Here is a tiny trained network, its code and every weight. The questions are about switching its units off for an input and a class, where a switched-off unit gives its printed mean instead of its output.

import numpy as np


def w(rows, s, z=0):
    codes = np.array(rows[::2]) - 128.0
    scale = np.full(codes.shape[1], s)
    scale[-1] = z or s
    return codes * scale


def f(y):
    return np.maximum(y, 0)


def log_softmax(a):
    a = a - a.max(-1, keepdims=True)
    return a - np.log(np.exp(a).sum(-1, keepdims=True))


def net(x, mask):
    res = np.array(x, float).reshape(1, 8) / 4 @ E
    y = f(res @ A[0][:, :-1].T + A[0][:, -1])
    res = res + np.where(mask, y, B[0][:, -1]) @ B[0][:, :-1]
    return log_softmax(res[-1] @ U[:, :-1].T + U[:, -1])


A, B = {}, {}
E = w([
[130,124,128,129,126,124,128],'x0',
[102,134,168,9,8,150,75],'x1',
[113,129,127,132,120,115,137],'x2',
[127,123,125,133,120,121,128],'x3',
[33,3,126,111,184,171,154],'x4',
[130,129,131,127,133,133,123],'x5',
[123,129,126,130,126,124,130],'x6',
[177,88,233,139,108,137,234],'x7',
],0.012)
A[0] = w([
[40,15,126,125,160,179,145,171],'n1',
[127,124,191,86,77,152,156,57],'n2',
[140,136,182,193,162,138,193,168],'n3',
[105,162,42,193,197,105,108,254],'n4',
[187,244,107,120,42,113,47,203],'n5',
[119,125,207,79,89,133,153,73],'n6',
[71,139,93,47,68,128,30,124],'n7',
[153,115,217,104,53,155,168,112],'n8',
[180,77,164,180,157,110,187,150],'n9',
],0.011,0.0049)
B[0] = w([
[30,11,94,60,218,186,156,250],'n1',
[168,79,63,168,158,156,105,171],'n2',
[124,165,172,99,126,53,196,205],'n3',
[202,73,30,215,122,155,133,249],'n4',
[150,177,120,72,184,37,170,246],'n5',
[169,67,39,138,116,142,121,173],'n6',
[62,141,156,37,169,132,76,228],'n7',
[196,108,62,183,127,131,157,192],'n8',
[97,180,201,102,174,62,254,209],'n9',
],0.0089,0.018)
U = w([
[242,156,36,174,97,117,113,239],'0',
[70,146,172,44,176,87,170,169],'1',
[118,62,44,170,136,225,146,104],'2',
[10,125,165,66,115,199,50,4],'3',
[172,221,255,182,84,93,171,137],'4',
],0.0087,0.0019)

Each question gives the input, the list of numbers given to net, and the class t.
The units are the neurons (one row each of A and B). Each row of codes is followed by its name. A weight is (code - 128) times the scale printed after its matrix; where a second scale follows, it is the last column's (A, B and U).
mask holds one flag per neuron, in row order. A switched-off neuron (its flag False) gives its mean, the last column of its row in B, instead of its output. The means were averaged over made-up inputs and are rounded, as every weight is.
A unit's drop is (log p(t) with every unit on - log p(t) with that unit switched off) / (log p(t) with every unit on - log p(t) with every unit switched off).
The circuit of an input: a set's keep is (log p(t) with only the set's units on - log p(t) with every unit switched off) / (log p(t) with every unit on - log p(t) with every unit switched off). Starting from all 9 units, units are removed one at a time, each time the one whose removal leaves the highest keep (on an exact tie, the one counted first), for as long as the keep stays at least 0.8.
units of the circuit, in order: the units of the circuit, biggest drop first
unit that matters most: the unit with the biggest drop
top k neurons: the k neurons with the biggest drops, biggest first
drop of u: that unit's drop, to one decimal
input [5,3,7,2,1,-3,4,0], class 3: units of the circuit, in order : [n4 n9 n5]
input [7,-1,0,0,-6,3,-3,4], class 4: units of the circuit, in order : [n1 n4]
input [-1,3,-2,5,-8,4,2,-7], class 1: units of the circuit, in order : [n5]
input [1,0,7,1,-3,-1,3,0], class 0: top 3 neurons : [n1 n9 n7]
input [5,1,-3,2,1,6,-4,5], class 2: top 2 neurons : [n5 n8]
input [-1,1,1,5,3,-5,-2,-1], class 3: top 2 neurons : [n4 n5]
input [4,5,2,-8,1,-6,-5,-7], class 3: top 3 neurons : [n9 n7 n3]
input [-6,5,-5,8,1,0,4,-7], class 3: top 4 neurons : [n9 n7 n3 n8]
input [-3,7,0,-2,2,1,-7,0], class 3: units of the circuit, in order : [n7 n9]
input [-1,-1,2,-3,0,-3,-7,5], class 4: top 2 neurons : [n1 n7]
input [-5,1,-1,7,2,-3,2,3], class 2: top 2 neurons : [n5 n7]
input [-4,4,6,0,-2,-3,4,1], class 0: top 3 neurons : [n1 n9 n8]
input [-3,1,4,-6,6,-7,4,6], class 2: top 2 neurons : [n5 n8]
input [-5,-5,-5,-6,-2,-3,-8,7], class 4: units of the circuit, in order : [n1]
input [0,3,5,0,-4,-1,-4,1], class 0: top 4 neurons : [n1 n9 n8 n3]
input [7,5,7,2,3,-4,-2,1], class 2: top 3 neurons : [n8 n6 n2]
input [0,3,7,3,5,-6,-1,1], class 2: drop of n5 : 0.1
input [-6,-4,-7,3,8,6,0,3], class 1: drop of n9 : 0.3
input [8,1,0,-7,3,8,-8,0], class 3: drop of n8 : 0.2
input [5,2,5,1,-8,3,0,6], class 0: unit that matters most : n8
